Below are the code and all the weights of a small trained network. Each question names an input and a target symbol and asks about switching units off, where a switched-off unit gives its printed mean instead of its output.

import numpy as np


def w(rows, s, z=0):
    codes = np.array(rows[::2]) - 128.0
    scale = np.full(codes.shape[1], s)
    scale[-1] = z or s
    return codes * scale


def norm(h):
    return h / np.sqrt((h * h).mean(-1, keepdims=True) + 1e-5)


def f(y):
    return y / 2 * (1 + np.tanh(0.7978845608 * (y + 0.044715 * y**3)))


def softmax(a):
    e = np.exp(a - a.max(-1, keepdims=True))
    return e / e.sum(-1, keepdims=True)


def log_softmax(a):
    a = a - a.max(-1, keepdims=True)
    return a - np.log(np.exp(a).sum(-1, keepdims=True))


def net(x, mask):
    ids = ['ΘΛΨΩβγημξσφ'.index(c) for c in x.split()]
    T = len(ids)
    res = E[ids] + P[:T]
    u = 0
    for l in range(2):
        r = norm(res)
        for j in range(3):
            rows = slice(3 * j, 3 * j + 3)
            q, k, v = (r @ M[l][rows].T for M in (Q, K, V))
            z = softmax(np.where(np.tri(T) > 0, q @ k.T / 3**0.5, -1e9)) @ v
            o = O[l][rows]
            res = res + np.where(mask[u + j], z, o[:, -1]) @ o[:, :-1]
        u += 3
        y = f(norm(res) @ A[l][:, :-1].T + A[l][:, -1])
        res = res + np.where(mask[u : u + 4], y, B[l][:, -1]) @ B[l][:, :-1]
        u += 4
    return log_softmax(norm(res)[-1] @ U[:, :-1].T + U[:, -1])


Q, K, V, O, A, B = {}, {}, {}, {}, {}, {}
E = w([
[95,148,68,47,111,163,82,139],'Θ',
[82,231,126,126,169,101,132,174],'Λ',
[73,56,117,115,141,71,92,173],'Ψ',
[58,198,90,178,101,191,83,144],'Ω',
[136,2,135,120,127,122,193,123],'β',
[172,117,178,133,143,122,56,182],'γ',
[47,67,149,172,102,164,106,160],'η',
[83,129,120,173,219,185,124,122],'μ',
[112,64,152,203,172,59,180,158],'ξ',
[156,164,179,63,144,176,193,133],'σ',
[92,165,161,124,82,238,147,129],'φ',
],0.021)
P = w([
[135,118,79,128,154,183,148,242],'0',
[101,107,115,91,204,183,90,179],'1',
[107,106,139,90,202,150,86,143],'2',
[107,118,159,94,198,133,80,112],'3',
[108,128,174,89,179,117,74,84],'4',
[114,131,188,81,165,93,60,59],'5',
[110,139,208,82,153,72,68,31],'6',
[87,135,248,46,166,84,18,14],'7',
],0.011)
Q[0] = w([
[52,128,236,132,176,157,5,134],'0.h1',
[175,52,150,125,156,193,107,57],'0.h1',
[146,49,137,159,63,145,98,121],'0.h1',
[163,139,192,119,84,135,123,131],'0.h2',
[57,153,205,129,214,127,119,112],'0.h2',
[169,145,87,149,141,99,73,124],'0.h2',
[63,80,172,68,122,118,96,159],'0.h3',
[128,154,83,108,100,90,197,157],'0.h3',
[149,147,183,165,83,131,149,198],'0.h3',
],0.018)
K[0] = w([
[73,153,171,156,74,62,68,25],'0.h1',
[158,80,98,85,119,138,121,86],'0.h1',
[145,103,75,153,106,118,181,130],'0.h1',
[107,139,97,156,140,108,144,109],'0.h2',
[133,131,168,108,102,89,87,1],'0.h2',
[92,129,158,102,119,139,164,156],'0.h2',
[132,147,149,167,145,122,122,66],'0.h3',
[148,116,120,158,151,178,136,213],'0.h3',
[130,114,68,108,168,153,147,152],'0.h3',
],0.022)
V[0] = w([
[134,148,109,189,44,83,208,133],'0.h1',
[171,35,112,138,202,129,110,64],'0.h1',
[76,53,188,131,66,120,151,119],'0.h1',
[57,154,107,160,197,71,70,154],'0.h2',
[235,152,208,186,129,156,70,153],'0.h2',
[110,205,180,202,136,159,217,131],'0.h2',
[130,108,170,89,252,240,102,31],'0.h3',
[53,214,143,161,197,77,165,142],'0.h3',
[129,167,150,4,108,152,120,177],'0.h3',
],0.021)
O[0] = w([
[158,179,61,160,111,117,172,153,21],'0.h1',
[160,25,111,119,121,168,121,169,164],'0.h1',
[113,120,128,116,125,171,156,194,138],'0.h1',
[131,190,142,192,196,142,124,155,178],'0.h2',
[208,110,195,120,94,98,82,180,136],'0.h2',
[212,133,78,109,74,166,158,126,100],'0.h2',
[152,109,106,81,251,186,114,130,251],'0.h3',
[161,92,153,198,158,129,150,89,164],'0.h3',
[139,159,108,109,159,103,186,203,139],'0.h3',
],0.017,0.032)
A[0] = w([
[125,215,121,99,163,94,34,67,183],'0.n1',
[117,200,172,92,113,251,86,115,155],'0.n2',
[180,43,138,99,176,50,168,70,149],'0.n3',
[79,164,153,167,34,175,103,125,2],'0.n4',
],0.025,0.003)
B[0] = w([
[189,17,76,107,120,105,80,94,224],'0.n1',
[118,131,245,112,109,210,127,88,241],'0.n2',
[130,66,145,144,192,127,254,145,254],'0.n3',
[156,187,47,94,187,154,55,217,131],'0.n4',
],0.018,0.015)
Q[1] = w([
[112,141,130,114,198,43,178,163],'1.h1',
[89,198,64,184,134,166,161,89],'1.h1',
[158,57,137,133,145,190,142,66],'1.h1',
[120,57,44,77,97,130,106,171],'1.h2',
[128,69,122,162,162,139,94,138],'1.h2',
[125,132,177,78,114,85,130,156],'1.h2',
[130,99,146,233,202,248,177,56],'1.h3',
[137,215,57,80,155,108,148,107],'1.h3',
[146,157,178,55,57,148,116,112],'1.h3',
],0.015)
K[1] = w([
[144,156,88,107,39,218,59,85],'1.h1',
[113,56,200,83,159,123,64,157],'1.h1',
[123,223,94,156,41,74,146,193],'1.h1',
[180,109,189,82,163,191,107,78],'1.h2',
[146,203,89,36,131,179,156,180],'1.h2',
[172,97,152,95,113,77,100,153],'1.h2',
[158,179,37,120,4,15,75,191],'1.h3',
[214,38,137,152,230,134,120,121],'1.h3',
[106,180,58,165,208,153,148,112],'1.h3',
],0.013)
V[1] = w([
[145,89,144,254,60,183,174,173],'1.h1',
[58,165,92,129,107,51,122,234],'1.h1',
[144,121,137,131,18,55,156,6],'1.h1',
[55,179,192,154,89,143,25,64],'1.h2',
[113,196,153,60,42,180,137,124],'1.h2',
[165,88,84,116,101,72,117,149],'1.h2',
[115,30,108,104,61,163,46,121],'1.h3',
[11,77,255,183,110,121,222,89],'1.h3',
[83,108,27,143,143,167,118,71],'1.h3',
],0.019)
O[1] = w([
[140,82,160,166,10,175,141,77,103],'1.h1',
[57,174,150,139,14,104,92,165,87],'1.h1',
[115,80,156,186,169,24,191,99,2],'1.h1',
[143,188,241,152,239,149,153,77,49],'1.h2',
[139,160,135,33,141,151,207,95,81],'1.h2',
[91,16,82,125,160,138,125,137,88],'1.h2',
[133,88,176,89,186,90,65,33,160],'1.h3',
[60,34,221,135,210,228,201,157,122],'1.h3',
[71,170,60,150,154,130,153,31,118],'1.h3',
],0.012,0.019)
A[1] = w([
[133,21,253,124,199,163,201,68,252],'1.n1',
[237,182,208,134,120,131,152,129,71],'1.n2',
[78,173,102,116,126,32,201,154,155],'1.n3',
[86,164,157,8,87,59,95,172,205],'1.n4',
],0.019,0.004)
B[1] = w([
[92,179,145,177,5,58,203,104,255],'1.n1',
[221,179,108,187,158,124,103,154,140],'1.n2',
[44,126,154,51,184,120,163,26,130],'1.n3',
[72,111,215,56,117,52,172,98,142],'1.n4',
],0.015,0.04)
U = w([
[28,159,84,139,244,66,112,161,96],'Θ',
[142,138,52,255,109,83,180,153,255],'Λ',
[51,191,125,172,117,177,97,167,134],'Ψ',
[197,140,35,157,169,56,101,79,222],'Ω',
[43,52,99,54,117,81,135,18,63],'β',
[190,70,211,120,145,40,71,179,79],'γ',
[166,219,119,74,113,187,115,105,161],'η',
[195,47,122,182,226,234,130,63,87],'μ',
[180,110,71,175,39,147,64,57,183],'ξ',
[152,45,26,58,123,135,155,169,178],'σ',
[190,151,116,42,147,96,252,100,73],'φ',
],0.007,0.0029)

Each question gives the input, a string of symbols that net reads in full, and the target symbol t.
The units are the heads (3 rows each of Q, K, V and O) and the neurons (one row each of A and B). Each row of codes is followed by its name. A weight is (code - 128) times the scale printed after its matrix; where a second scale follows, it is the last column's (O, A, B and U).
mask holds one flag per unit, layer by layer, with each layer's heads first. A switched-off unit (its flag False) gives its mean, the last column of its rows in O or B, instead of its output. The means were averaged over made-up inputs and are rounded, as every weight is.
A unit's drop is (log p(t) with every unit on - log p(t) with that unit switched off) / (log p(t) with every unit on - log p(t) with every unit switched off).
The circuit of an input: a set's keep is (log p(t) with only the set's units on - log p(t) with every unit switched off) / (log p(t) with every unit on - log p(t) with every unit switched off). Starting from the 12 units with the biggest drops (on a tie, the unit counted first), units are removed one at a time, each time the one whose removal leaves the highest keep (on an exact tie, the one counted first), for as long as the keep stays at least 0.8.
units of the circuit, in order: the units of the circuit, biggest drop first
k most important neurons of layer l: the k neurons of layer l with the biggest drops, biggest first
heads that matter: for each layer, one digit per head in row order, 1 if its drop is at least 0.15 and else 0, layers parted by /
input μ Ω Λ, target Ω: units of the circuit, in order	0.h1; 0.n1
input β γ μ β ξ γ, target β: most important neuron of layer 0	0.n3
input σ γ β γ σ γ, target σ: heads that matter	011 / 010
input Λ Λ β, target Λ: heads that matter	001 / 100
input γ φ γ μ β ξ γ ξ, target γ: heads that matter	011 / 001
input σ Ω μ μ Λ μ σ Θ, target σ: units of the circuit, in order	0.h3; 1.h2; 0.h2
input ξ μ ξ Ψ Θ Λ Λ γ, target Λ: heads that matter	001 / 000
input γ Ψ Θ, target γ: heads that matter	011 / 001
input Ψ σ γ σ Λ, target σ: units of the circuit, in order	0.h2; 0.h3; 1.h2
input β Λ σ, target φ: 2 most important neurons of layer 0	0.n3; 0.n1
input ξ μ Λ σ ξ μ, target ξ: 2 most important neurons of layer 0	0.n4; 0.n2
input Ψ σ β μ η, target Ψ: units of the circuit, in order	0.h1; 0.n1; 0.n3
input ξ Θ ξ μ φ, target ξ: 2 most important neurons of layer 0	0.n4; 0.n2
input Λ φ φ, target Λ: units of the circuit, in order	0.h3; 1.h1; 0.h1; 1.n1
input σ Λ Λ ξ, target Λ: heads that matter	001 / 000
input β ξ η η, target β: heads that matter	011 / 011
input γ Λ Λ γ γ Ψ β, target γ: units of the circuit, in order	1.h3; 0.h2
input Λ σ σ Θ φ, target Θ: units of the circuit, in order	0.h2; 0.h3
input ξ Λ η φ, target η: 2 most important neurons of layer 0	0.n4; 0.n3
input β μ γ μ, target γ: most important neuron of layer 1	1.n1
input σ φ β, target σ: heads that matter	011 / 000
input φ μ μ φ Θ, target φ: heads that matter	111 / 010
input γ ξ σ γ φ, target γ: units of the circuit, in order	0.h2
input β σ μ Ψ Ψ Ψ σ, target β: heads that matter	111 / 111
input γ μ β σ μ, target σ: units of the circuit, in order	0.h2; 0.h3
input μ η φ, target η: heads that matter	100 / 000
input Θ μ φ σ, target φ: units of the circuit, in order	0.h2; 0.h1
input Θ μ μ μ γ Θ μ, target Θ: units of the circuit, in order	0.h3; 0.h2
input Λ γ Ψ γ σ, target Λ: heads that matter	101 / 101
input σ Ω β Ψ φ γ φ μ, target σ: most important neuron of layer 1	1.n1
